Each row is followed by roughly how far along a hidden order it lies, from 0 to 10. A new part has a new order.
[-1.17 -0.73 -3.40 -0.65  7.86 -2.43 -1.01 -0.50 -2.40 -0.31 -1.34 -2.73
 -2.44 -1.36 -0.65  6.64 -1.26 -1.21  1.41  1.74 -4.55 -3.98 -5.84 -5.24
  2.13  1.95  3.11 -0.88] -> 10
[ 1.03  1.72 -0.75 -0.16 -3.53  1.49  2.23  0.79  2.29 -0.44  2.24  1.72
  4.32  0.59  2.78 -2.24  0.81  1.30 -3.21 -2.05  2.24  0.68  6.16  3.84
  0.04 -0.99 -1.79  1.68] -> 1
[-0.22  2.08 -2.53 -0.53 -1.88 -0.17  1.44  1.48  1.94 -0.59  1.96 -0.23
  2.58 -0.62  2.99 -0.16  1.03  0.63 -3.68 -1.99  1.04 -1.19  3.17  2.82
 -0.23 -0.45 -1.11  1.75] -> 3
[ 2.48  1.99  0.13 -0.42 -5.34 -0.50  4.74  0.48  3.13 -0.74  3.01  3.78
  2.45  1.40  3.11 -3.81  0.01  0.76 -0.29 -2.07  3.74  2.33  6.33  3.56
  0.02 -1.76 -3.69  0.73] -> 0
[ 0.51 -1.00 -2.79 -0.50  4.28 -0.40 -0.26 -1.84 -2.06 -0.43 -0.47  0.44
 -1.43  0.15 -1.19  2.62 -1.12 -0.52  2.61  1.19 -3.32 -3.12 -3.21 -4.00
  2.99  1.60  2.07 -1.09] -> 7
[ 0.11  0.95 -2.29 -0.43  0.53 -0.04  0.46 -1.36  0.31 -1.60  2.11  0.75
 -0.93  0.14  0.47  0.71 -0.49 -0.42  2.78  0.23 -0.73 -1.42 -0.60 -2.67
  1.33  0.77  0.46  0.16] -> 5
[-0.41 -0.23 -4.67 -1.13  7.52 -4.21 -0.40  0.33 -2.00 -0.90 -1.16 -2.31
 -3.18 -2.38 -0.63  7.07 -1.08 -1.63  0.78  1.22 -4.46 -5.64 -7.25 -4.02
  1.68  2.15  2.49 -1.54] -> 10
[ 3.04  2.97 -2.85 -1.50 -4.81 -4.31  5.59  2.54  3.55 -1.65  2.90  3.15
  0.65 -1.06  3.67 -2.49  0.40 -0.28 -1.91 -3.02  2.89 -0.14  3.15  4.88
 -1.26 -1.04 -3.90 -0.33] -> 2
[-1.00  1.77 -1.37 -0.26 -1.60  0.32  0.52  0.26  1.24 -0.52  2.26 -0.77
  1.59  0.01  2.97  0.69  0.59  0.35 -0.83 -1.00  0.66 -0.52  2.00  0.04
  0.18 -0.45 -0.62  1.82] -> 4
[ 2.97  2.87 -2.64 -1.21 -4.47 -3.62  5.36  2.30  3.37 -1.50  2.83  3.21
  1.12 -0.76  3.54 -2.70  0.50 -0.03 -2.31 -2.99  2.85 -0.22  3.55  4.87
 -1.12 -1.18 -3.73 -0.08] -> 1
[ 1.89  1.91 -0.23 -0.14 -4.63  0.82  3.23  0.60  2.61 -0.62  2.58  2.86
  3.69  1.19  2.70 -3.33  0.51  1.20 -1.90 -1.92  3.01  1.31  6.73  3.79
  0.09 -1.40 -2.52  1.26] -> 0
[-0.74  1.88 -2.02 -0.37 -1.57 -0.38  1.08  0.30  1.59 -0.74  2.38 -0.54
  0.86 -0.09  3.07  0.56  0.44  0.16 -0.33 -1.19  0.68 -0.07  2.60  0.12
  0.08 -0.48 -0.95  1.61] -> 4
[ 0.17  2.49 -3.54 -0.84 -1.72 -2.01  1.79  1.44  1.88 -1.20  2.11 -0.17
  0.93 -1.32  2.79  0.10  0.83 -0.06 -2.15 -2.05  0.71 -1.42  1.43  2.01
 -0.49 -0.34 -1.36  1.11] -> 4
[ 0.82  1.57 -0.12  0.18 -3.65  2.49  1.76  0.34  2.12 -0.22  2.10  1.79
  5.35  1.04  2.45 -2.36  0.91  1.76 -3.47 -1.88  2.52  0.77  6.56  3.75
  0.40 -1.11 -1.59  2.15] -> 1
[ 0.95  2.85 -4.70 -1.23 -1.83 -3.95  2.32  1.68  2.11 -2.11  2.29  0.27
 -0.46 -2.16  2.72  0.02  0.80 -0.73 -1.16 -2.16  0.75 -2.58 -1.11  1.98
 -0.89  0.08 -1.34  0.01] -> 4
[-0.13 -0.95 -4.35 -0.41  6.01 -0.46 -1.70 -1.19 -2.45 -0.31 -1.45 -0.90
 -0.79 -1.00 -1.85  3.37 -0.52 -0.40  0.30  0.72 -4.15 -5.02 -4.73 -3.16
  2.95  2.10  3.10 -1.00] -> 8
[ 0.05 -0.84 -4.23 -0.53  5.60 -1.42 -1.11 -0.87 -2.20 -0.41 -2.16 -0.91
 -1.48 -1.13 -1.51  3.73 -0.69 -0.62  0.84  0.83 -4.03 -5.05 -4.43 -3.28
  2.93  1.77  2.77 -1.17] -> 8
[ 1.70  1.92 -0.75 -0.26 -4.73  0.48  3.41  0.77  2.52 -0.61  2.50  2.57
  3.69  0.76  2.96 -2.88  0.59  1.11 -2.00 -2.16  2.91  0.96  5.94  3.89
 -0.08 -1.35 -2.48  1.34] -> 1
[ 0.58  2.51 -2.67 -1.09 -2.44 -2.30  2.83  1.82  2.42 -0.91  2.49  0.51
  0.92 -0.93  3.62 -0.31  0.58  0.04 -2.22 -2.04  1.62 -0.50  2.46  2.61
 -0.58 -0.66 -2.31  1.28] -> 3
[ 0.64  2.39 -4.19 -1.08 -1.52 -3.53  2.40  0.81  1.85 -1.90  2.52  0.35
 -1.33 -1.15  2.55  0.27  0.22 -0.82  0.99 -1.45  0.63 -1.29 -0.14  0.01
 -0.29 -0.16 -1.55  0.02] -> 4
[ 1.37  2.28 -2.19 -0.67 -3.15 -0.80  2.90  1.27  2.46 -0.86  2.37  1.62
  2.88 -0.48  3.11 -1.60  0.77  0.70 -3.41 -2.42  2.20 -0.37  4.08  3.99
 -0.66 -0.85 -2.25  1.12] -> 2
[ 0.79  1.79 -0.81 -0.46 -3.04  0.04  2.75  1.07  2.35 -0.40  2.32  1.48
  2.82  0.32  3.43 -1.50  0.53  0.88 -2.42 -1.89  2.30  0.95  4.63  3.05
 -0.34 -1.13 -2.08  1.50] -> 2
[-0.58 -0.78 -3.77 -0.62  7.32 -1.98 -1.14 -0.70 -2.30 -0.32 -1.38 -2.11
 -2.11 -1.30 -1.17  5.49 -0.97 -0.97  0.92  1.35 -4.47 -4.61 -5.28 -4.61
  2.48  2.02  2.95 -0.94] -> 9
[ 2.24  1.06 -5.73 -1.37  2.04 -3.13  1.32 -0.02 -0.34 -2.72  1.14  2.33
 -1.84 -1.94 -1.19  0.32 -0.30 -1.08  0.75 -0.72 -2.03 -5.05 -3.89 -0.81
  1.30  1.75  0.61 -1.95] -> 6
[ 0.85  0.47 -5.07 -0.60  2.71  0.12 -0.82 -0.66 -1.32 -2.20  0.46  1.04
  0.44 -1.63 -1.69  0.34  0.30 -0.22 -0.74 -0.56 -2.26 -5.28 -2.56 -0.95
  1.80  2.04  1.98 -0.66] -> 6
[ 1.77  0.37 -7.31 -0.91  3.96 -1.27 -0.78  0.11 -1.56 -2.11 -0.60  1.02
  0.20 -2.72 -2.74  0.95  0.45 -0.44 -2.25 -0.96 -3.27 -7.85 -4.38  0.07
  2.11  2.58  2.57 -1.50] -> 6
[ 1.96  2.10  1.40 -0.85 -5.21 -2.35  6.56  0.56  3.39 -0.63  3.86  3.43
 -0.15  1.83  4.57 -2.16 -0.72 -0.06  2.35 -1.28  3.54  4.52  5.16  1.27
 -0.51 -1.99 -4.72  0.59] -> 1
[ 0.08  2.39 -5.07 -0.65 -0.72 -1.32  0.15  0.98  1.15 -1.85  1.63 -0.66
  1.25 -2.00  1.50  0.42  1.27  0.00 -2.41 -1.84 -0.20 -3.84 -0.16  1.70
 -0.07  0.51  0.35  0.82] -> 4
[ 0.25 -0.68 -5.03 -0.71  6.27 -2.01 -0.90 -0.64 -2.32 -0.57 -1.39 -1.08
 -1.76 -1.52 -1.66  4.01 -0.64 -0.84  0.42  0.36 -4.24 -5.30 -5.23 -3.22
  2.66  2.14  2.76 -1.24] -> 8
[-0.15  1.99 -1.14 -0.62 -2.25 -0.83  2.33  1.07  2.23 -0.20  2.56  0.40
  1.53 -0.10  3.67 -0.20  0.38  0.33 -1.46 -1.52  1.76  0.77  3.23  1.47
 -0.21 -0.92 -1.99  1.62] -> 3
[ 0.54  1.92 -0.36 -0.32 -3.64  0.61  2.95  0.69  2.34 -0.20  2.59  1.60
  3.00  0.90  3.57 -1.55  0.35  0.93 -1.56 -1.70  2.44  1.50  5.21  2.36
 -0.03 -1.33 -2.31  1.82] -> 2
[ 0.76  1.86 -0.55 -0.20 -3.37  1.04  2.57  0.73  2.44 -0.26  2.32  1.67
  3.70  0.74  3.02 -1.57  0.61  1.17 -2.69 -1.86  2.57  1.05  5.47  3.19
  0.02 -1.12 -1.84  1.71] -> 2
[ 0.33  2.29 -2.34 -0.89 -2.21 -1.84  2.72  1.58  2.29 -0.67  2.52  0.35
  0.98 -0.62  3.48 -0.13  0.49  0.11 -1.97 -1.94  1.52 -0.15  2.95  2.11
 -0.53 -0.75 -1.96  1.18] -> 3
[ 0.50  2.09 -1.62 -0.48 -2.72 -0.13  2.29  1.32  2.51 -0.46  2.32  1.08
  3.11 -0.10  3.27 -1.21  0.77  0.78 -3.13 -2.25  2.13  0.44  4.47  3.36
 -0.45 -0.88 -2.00  1.51] -> 2
[ 1.39  2.38 -2.98 -0.86 -2.73 -1.51  3.05  2.07  2.58 -0.95  2.23  1.34
  2.64 -0.91  3.00 -1.53  0.99  0.55 -3.73 -2.68  2.14 -0.94  3.69  4.61
 -0.76 -0.75 -2.06  0.93] -> 2
[-0.38  1.64 -0.23 -0.10 -2.46  1.57  1.66  0.70  1.88  0.05  2.40  0.43
  3.53  0.61  3.38 -0.67  0.60  1.16 -2.68 -1.58  2.00  0.62  5.09  2.34
  0.10 -1.01 -1.41  2.27] -> 2
[ 1.21  2.50 -2.38 -0.75 -2.89 -1.03  2.93  1.76  2.50 -0.91  2.31  1.36
  2.86 -0.70  3.10 -1.46  0.92  0.63 -3.82 -2.45  2.17 -0.57  3.88  4.14
 -0.61 -0.75 -1.90  1.10] -> 2
[ 0.24  2.09 -4.97 -0.65 -0.38 -1.67  0.30  0.92  1.08 -1.96  1.77 -0.57
  0.90 -2.00  1.49  0.10  1.10 -0.22 -2.24 -1.74 -0.27 -3.41 -0.41  1.31
 -0.03  0.44  0.26  0.72] -> 4
[-0.57  1.60 -0.49 -0.14 -2.27  1.58  1.36  0.65  1.52  0.11  2.15  0.08
  3.52  0.40  3.37 -0.47  0.70  1.15 -2.97 -1.46  1.65  0.63  4.72  2.07
  0.09 -0.80 -1.16  2.36] -> 3
[ 2.50  2.03 -0.39 -0.16 -5.05  0.46  4.03  0.43  2.80 -0.72  2.68  3.50
  3.65  1.26  2.61 -3.94  0.49  1.15 -1.75 -2.28  3.31  1.51  6.65  4.59
  0.19 -1.54 -3.02  0.96] -> 0
[ 1.42  1.40 -4.95 -1.14  1.05 -2.57  1.01 -0.17  0.19 -2.60  1.55  1.71
 -1.57 -1.56 -0.43  0.17 -0.13 -1.01  1.24 -0.86 -1.22 -3.84 -2.64 -0.97
  0.92  1.19  0.26 -1.17] -> 5
[ 0.37  1.64 -6.08 -0.41  1.09  0.10 -1.34  0.39 -0.28 -2.27  0.84 -0.42
  1.65 -2.25 -0.52  0.54  1.34  0.04 -2.60 -1.37 -1.49 -5.75 -1.20  0.89
  0.77  1.45  1.89  0.45] -> 5
[ 0.39  2.34 -3.91 -0.89 -2.02 -2.55  1.44  0.70  1.37 -1.82  2.14 -0.02
 -0.42 -1.34  2.17  0.34  0.62 -0.59  0.03 -1.59  0.04 -1.88 -0.06  0.53
 -0.11  0.16 -0.85  0.30] -> 4
[ 1.23 -0.38 -4.95 -0.86  4.61 -2.19 -0.08 -0.73 -1.63 -0.96 -0.93  0.50
 -1.83 -1.50 -1.64  2.41 -0.63 -0.85  0.93  0.39 -3.52 -5.03 -4.45 -2.42
  2.58  1.82  2.03 -1.74] -> 7
[-0.02  2.30 -3.65 -0.67 -0.89 -1.55  0.88  0.74  1.51 -1.50  2.17 -0.57
  0.72 -1.27  2.26  0.42  0.90 -0.13 -1.51 -1.68  0.20 -1.43  0.64  1.27
 -0.20 -0.01 -0.53  0.93] -> 4
[-0.56  1.84 -1.40 -0.44 -1.61 -0.01  1.78  0.84  1.84 -0.33  2.28 -0.20
  1.69  0.04  3.40  0.51  0.46  0.44 -1.53 -1.35  1.51  0.46  2.71  1.08
 -0.11 -0.72 -1.30  1.83] -> 3
[ 0.77  1.42 -3.16 -0.93 -0.44 -1.89  1.43 -0.74  0.46 -2.00  2.34  1.13
 -2.00 -0.51  0.85  0.49 -0.47 -1.00  3.03 -0.24 -0.69 -1.47 -1.28 -2.12
  0.86  0.54 -0.41 -0.52] -> 5
[ 1.57  0.45 -4.91 -0.99  2.93 -1.64  0.50 -0.49 -0.96 -1.95  0.34  1.90
 -1.17 -1.51 -1.56  0.77 -0.28 -0.71  0.71 -0.36 -2.35 -4.89 -2.96 -1.30
  1.83  1.93  1.37 -1.51] -> 6
[ 2.46  0.69 -5.65 -1.49  2.57 -3.61  1.50  0.08 -0.58 -2.39  0.33  2.09
 -2.42 -2.12 -1.54  0.67 -0.43 -1.25  0.98 -0.68 -2.38 -5.42 -4.13 -1.04
  1.56  1.96  0.63 -2.32] -> 6
[ 0.86  0.75 -4.39 -0.77  1.74 -0.75  0.26 -0.80 -1.04 -1.99  1.11  1.44
 -0.75 -1.03 -0.64  0.43 -0.21 -0.63  1.23 -0.36 -1.57 -3.91 -2.10 -1.53
  1.56  1.51  1.06 -0.73] -> 5
[-0.28  1.51 -0.20  0.08 -2.70  2.11  1.55  0.43  1.89  0.09  2.12  0.62
  4.13  0.87  3.28 -1.07  0.73  1.43 -2.86 -1.46  2.02  1.25  5.64  2.48
  0.20 -0.98 -1.21  2.19] -> 2
[ 0.25 -0.21 -3.82 -0.29  3.11  1.37 -1.31 -1.54 -1.04 -1.24  0.35  0.82
  0.52 -0.47 -1.62  1.12 -0.25 -0.02  0.39  0.34 -2.49 -4.11 -1.85 -2.60
  2.51  1.85  2.39 -0.33] -> 6
[ 3.41  2.55 -0.95 -0.87 -5.31 -2.28  5.58  1.37  3.48 -1.32  3.41  4.27
  1.55  0.41  2.79 -5.07  0.24  0.28 -1.16 -2.90  3.49  1.35  5.28  4.70
 -0.67 -1.57 -4.41 -0.11] -> 0
[ 0.22 -0.73 -5.09 -0.62  6.02 -1.62 -1.19 -0.55 -2.43 -0.62 -1.45 -1.10
 -1.21 -1.62 -1.90  3.76 -0.45 -0.70 -0.12  0.62 -4.29 -5.83 -4.81 -2.96
  2.77  2.22  2.85 -1.21] -> 8
[ 0.37  2.41 -4.44 -0.92 -1.24 -2.72  1.40  0.95  1.48 -2.01  2.15 -0.14
 -0.31 -1.73  1.83  0.35  0.73 -0.60 -1.42 -1.72  0.17 -2.37 -0.16  0.85
 -0.20  0.27 -0.68  0.25] -> 4
[ 1.04 -0.47 -5.75 -0.72  5.34 -1.54 -1.08 -0.51 -2.18 -1.01 -1.25 -0.10
 -0.66 -1.93 -2.26  2.68 -0.14 -0.53 -0.86 -0.09 -4.10 -6.44 -4.81 -1.73
  2.59  2.24  2.85 -1.56] -> 7
[ 0.54 -0.64 -5.63 -0.58  5.96 -1.35 -1.41 -0.57 -2.39 -0.85 -1.67 -0.66
 -0.58 -1.84 -2.34  3.36 -0.15 -0.47 -0.88  0.32 -4.32 -6.47 -4.84 -2.04
  2.77  2.41  3.30 -1.42] -> 7
